Here is a tiny trained network, its code and every weight. The questions are about switching its units off for an input and a target symbol, where a switched-off unit gives its printed mean instead of its output.

import numpy as np


def w(rows, s, z=0):
    codes = np.array(rows[::2]) - 128.0
    scale = np.full(codes.shape[1], s)
    scale[-1] = z or s
    return codes * scale


def norm(h):
    return h / np.sqrt((h * h).mean(-1, keepdims=True) + 1e-5)


def softmax(a):
    e = np.exp(a - a.max(-1, keepdims=True))
    return e / e.sum(-1, keepdims=True)


def log_softmax(a):
    a = a - a.max(-1, keepdims=True)
    return a - np.log(np.exp(a).sum(-1, keepdims=True))


def net(x, mask):
    ids = ['ΔΘΛΠΨαβγεζμξστω'.index(c) for c in x.split()]
    T = len(ids)
    res = E[ids] + P[:T]
    u = 0
    for l in range(2):
        r = norm(res)
        for j in range(3):
            rows = slice(2 * j, 2 * j + 2)
            q, k, v = (r @ M[l][rows].T for M in (Q, K, V))
            z = softmax(np.where(np.tri(T) > 0, q @ k.T / 2**0.5, -1e9)) @ v
            o = O[l][rows]
            res = res + np.where(mask[u + j], z, o[:, -1]) @ o[:, :-1]
        u += 3
    return log_softmax(norm(res)[-1] @ U[:, :-1].T + U[:, -1])


Q, K, V, O = {}, {}, {}, {}
E = w([
[210,162,143,238,184,99,147,134,163],'Δ',
[41,205,91,131,126,73,73,66,73],'Θ',
[138,40,213,175,177,66,116,213,191],'Λ',
[230,71,45,163,193,216,111,136,201],'Π',
[165,81,134,156,105,195,173,111,65],'Ψ',
[182,149,129,171,178,119,118,114,56],'α',
[229,122,210,186,28,124,187,158,177],'β',
[151,126,143,146,55,105,67,44,143],'γ',
[153,162,140,249,134,182,159,123,109],'ε',
[128,103,111,208,135,70,232,164,142],'ζ',
[132,119,172,125,165,151,130,46,211],'μ',
[140,117,114,162,236,180,168,146,86],'ξ',
[199,150,67,202,77,130,110,175,83],'σ',
[198,212,142,77,166,147,137,211,87],'τ',
[80,236,136,120,92,239,204,137,246],'ω',
],0.016)
P = w([
[64,103,133,72,101,113,115,154,119],'0',
[53,250,207,212,94,162,83,118,65],'1',
[99,93,93,115,137,113,120,163,133],'2',
[147,205,183,193,149,99,100,94,42],'3',
[111,89,83,115,143,127,122,160,140],'4',
[189,203,166,181,153,94,118,70,44],'5',
[111,81,73,106,144,136,123,158,146],'6',
[210,202,147,160,156,108,143,45,39],'7',
[116,75,71,107,143,137,123,163,148],'8',
[233,211,117,137,143,127,170,9,40],'9',
[125,71,60,119,148,136,127,166,158],'10',
],0.014)
Q[0] = w([
[157,125,60,150,115,88,106,178,58],'L0H1',
[134,216,133,158,73,175,121,133,108],'L0H1',
[106,127,137,130,102,97,120,77,69],'L0H2',
[103,238,180,169,120,191,146,113,130],'L0H2',
[152,147,93,192,121,195,117,153,76],'L0H3',
[177,113,175,118,140,220,6,74,172],'L0H3',
],0.011)
K[0] = w([
[177,136,86,147,139,80,97,178,80],'L0H1',
[113,60,142,127,123,134,90,186,124],'L0H1',
[42,113,119,141,92,139,60,160,120],'L0H2',
[54,207,167,142,117,209,121,190,161],'L0H2',
[160,131,2,161,132,203,147,134,95],'L0H3',
[203,79,160,112,156,213,10,55,204],'L0H3',
],0.0095)
V[0] = w([
[135,133,161,93,147,146,145,142,170],'L0H1',
[83,134,180,158,115,144,66,191,114],'L0H1',
[115,254,150,159,139,171,126,146,140],'L0H2',
[118,159,54,145,115,130,100,97,164],'L0H2',
[47,140,211,106,123,61,114,219,126],'L0H3',
[87,43,154,139,154,103,64,167,133],'L0H3',
],0.0087)
O[0] = w([
[139,164,165,60,166,139,202,165,176,114],'L0H1',
[76,148,179,187,148,60,136,208,110,214],'L0H1',
[140,160,159,254,193,59,134,190,56,254],'L0H2',
[147,183,94,157,99,208,104,117,140,96],'L0H2',
[158,128,65,61,143,164,112,91,154,33],'L0H3',
[201,140,53,156,104,164,179,70,118,211],'L0H3',
],0.0087,0.0037)
Q[1] = w([
[102,209,196,118,126,103,113,60,85],'L1H1',
[182,132,116,69,137,129,137,160,136],'L1H1',
[152,96,7,139,105,138,153,165,138],'L1H2',
[168,53,34,157,186,151,221,214,173],'L1H2',
[186,161,138,78,147,115,50,98,162],'L1H3',
[168,133,175,134,175,97,86,100,54],'L1H3',
],0.011)
K[1] = w([
[111,150,140,86,146,132,38,82,149],'L1H1',
[128,141,121,97,132,133,190,181,131],'L1H1',
[175,151,158,116,146,90,62,103,81],'L1H2',
[252,164,208,166,188,124,188,90,41],'L1H2',
[120,175,177,123,130,125,108,104,161],'L1H3',
[114,136,118,158,170,142,57,161,117],'L1H3',
],0.015)
V[1] = w([
[41,138,122,178,148,122,221,4,99],'L1H1',
[93,44,109,98,255,211,26,213,163],'L1H1',
[109,96,137,146,129,83,64,59,215],'L1H2',
[220,202,206,147,130,61,88,13,48],'L1H2',
[32,164,172,192,113,86,160,109,161],'L1H3',
[97,124,177,80,114,81,165,135,91],'L1H3',
],0.0061)
O[1] = w([
[72,90,151,216,189,83,213,147,93,146],'L1H1',
[109,112,88,74,178,184,48,63,141,151],'L1H1',
[72,139,183,199,117,94,87,105,180,82],'L1H2',
[167,87,113,1,113,147,112,72,173,254],'L1H2',
[134,134,33,77,86,173,172,76,137,155],'L1H3',
[123,147,136,154,67,220,125,120,116,63],'L1H3',
],0.0075,0.0028)
U = w([
[60,145,67,132,135,100,98,96,135,101],'Δ',
[105,125,151,158,57,139,102,80,169,149],'Θ',
[104,187,116,129,125,191,193,157,177,102],'Λ',
[150,168,172,111,151,182,180,5,164,121],'Π',
[54,74,165,96,144,72,88,173,205,176],'Ψ',
[65,91,120,113,220,175,160,129,97,12],'α',
[167,136,175,111,45,130,167,176,156,72],'β',
[82,132,196,188,128,105,121,174,99,254],'γ',
[101,65,172,131,82,190,181,115,86,98],'ε',
[187,117,138,117,133,118,117,11,48,64],'ζ',
[207,174,118,175,171,84,157,84,135,91],'μ',
[135,118,67,146,52,114,88,189,104,17],'ξ',
[125,113,76,182,125,229,107,139,168,97],'σ',
[85,100,60,156,102,102,229,141,157,3],'τ',
[136,173,114,62,129,141,118,176,99,121],'ω',
],0.012,0.0053)

Each question gives the input, a string of symbols that net reads in full, and the target symbol t.
The units are the heads (2 rows each of Q, K, V and O). Each row of codes is followed by its name. A weight is (code - 128) times the scale printed after its matrix; where a second scale follows, it is the last column's (O and U).
mask holds one flag per head, layer by layer. A switched-off head (its flag False) gives its mean, the last column of its rows in O, instead of its output. The means were averaged over made-up inputs and are rounded, as every weight is.
A unit's drop is (log p(t) with every unit on - log p(t) with that unit switched off) / (log p(t) with every unit on - log p(t) with every unit switched off).
The circuit of an input: a set's keep is (log p(t) with only the set's units on - log p(t) with every unit switched off) / (log p(t) with every unit on - log p(t) with every unit switched off). Starting from all 6 units, units are removed one at a time, each time the one whose removal leaves the highest keep (on an exact tie, the one counted first), for as long as the keep stays at least 0.8.
units of the circuit, in order: the units of the circuit, biggest drop first
unit that matters most: the unit with the biggest drop
heads that matter: for each layer, one digit per head in row order, 1 if its drop is at least 0.15 and else 0, layers parted by /
input β Π ξ Δ Λ Π Λ, target σ: units of the circuit, in order	[L0H3; L0H2]
input τ ζ τ ω τ Λ α Θ Δ σ, target γ: heads that matter	001 / 000
input α ζ ζ Δ Π Λ Λ Θ Λ τ, target γ: unit that matters most	L1H2
input Λ μ γ ζ Λ ξ, target γ: units of the circuit, in order	[L0H3; L1H2]
input μ Π Λ Ψ Π ζ Λ ω Λ Θ, target γ: units of the circuit, in order	[L1H2; L0H3]
input Λ ξ Λ Λ Π Λ Π Ψ γ τ, target γ: units of the circuit, in order	[L0H3; L1H2]
input Ψ Λ Λ Λ, target ζ: units of the circuit, in order	[L0H3; L0H2]
input ε Δ ε τ Λ Λ ω α, target γ: heads that matter	001 / 010
input Π Π ζ Λ μ σ, target γ: heads that matter	001 / 010
input Λ τ Π ξ ω Δ, target γ: units of the circuit, in order	[L0H3; L1H2]
input α β Λ Δ μ, target Π: heads that matter	100 / 000
input ξ Λ μ Π γ ζ ε, target γ: heads that matter	001 / 000
input Λ Λ σ Λ Π Π α Δ Π ω, target γ: heads that matter	000 / 000
input Λ τ μ Λ γ Λ ω Λ, target Π: units of the circuit, in order	[L0H3; L0H2; L1H2]
input Λ τ β ε σ Λ Λ Ψ Π Λ Π, target Ψ: units of the circuit, in order	[L0H3; L0H2; L1H3]
input ζ Π ζ Π Π Λ Π Ψ τ ζ, target ζ: units of the circuit, in order	[L1H2]
input Π Λ Ψ ω Δ Λ, target μ: units of the circuit, in order	[L0H3; L1H3]
input Λ ξ ξ Λ Λ μ Δ τ σ ξ α, target ζ: heads that matter	100 / 010
input τ Π Λ ζ Δ Λ Λ τ ζ ω γ, target Θ: heads that matter	011 / 010
input μ Π Δ ω, target γ: units of the circuit, in order	[L0H2]
input μ β Λ Π Λ ξ α ξ ε γ, target γ: heads that matter	001 / 010
input ε Δ Λ μ, target γ: heads that matter	000 / 000
input β Λ ζ Λ Δ τ ζ Π, target γ: heads that matter	001 / 000
input Θ Λ Ψ Λ ζ σ τ ε, target γ: heads that matter	000 / 000
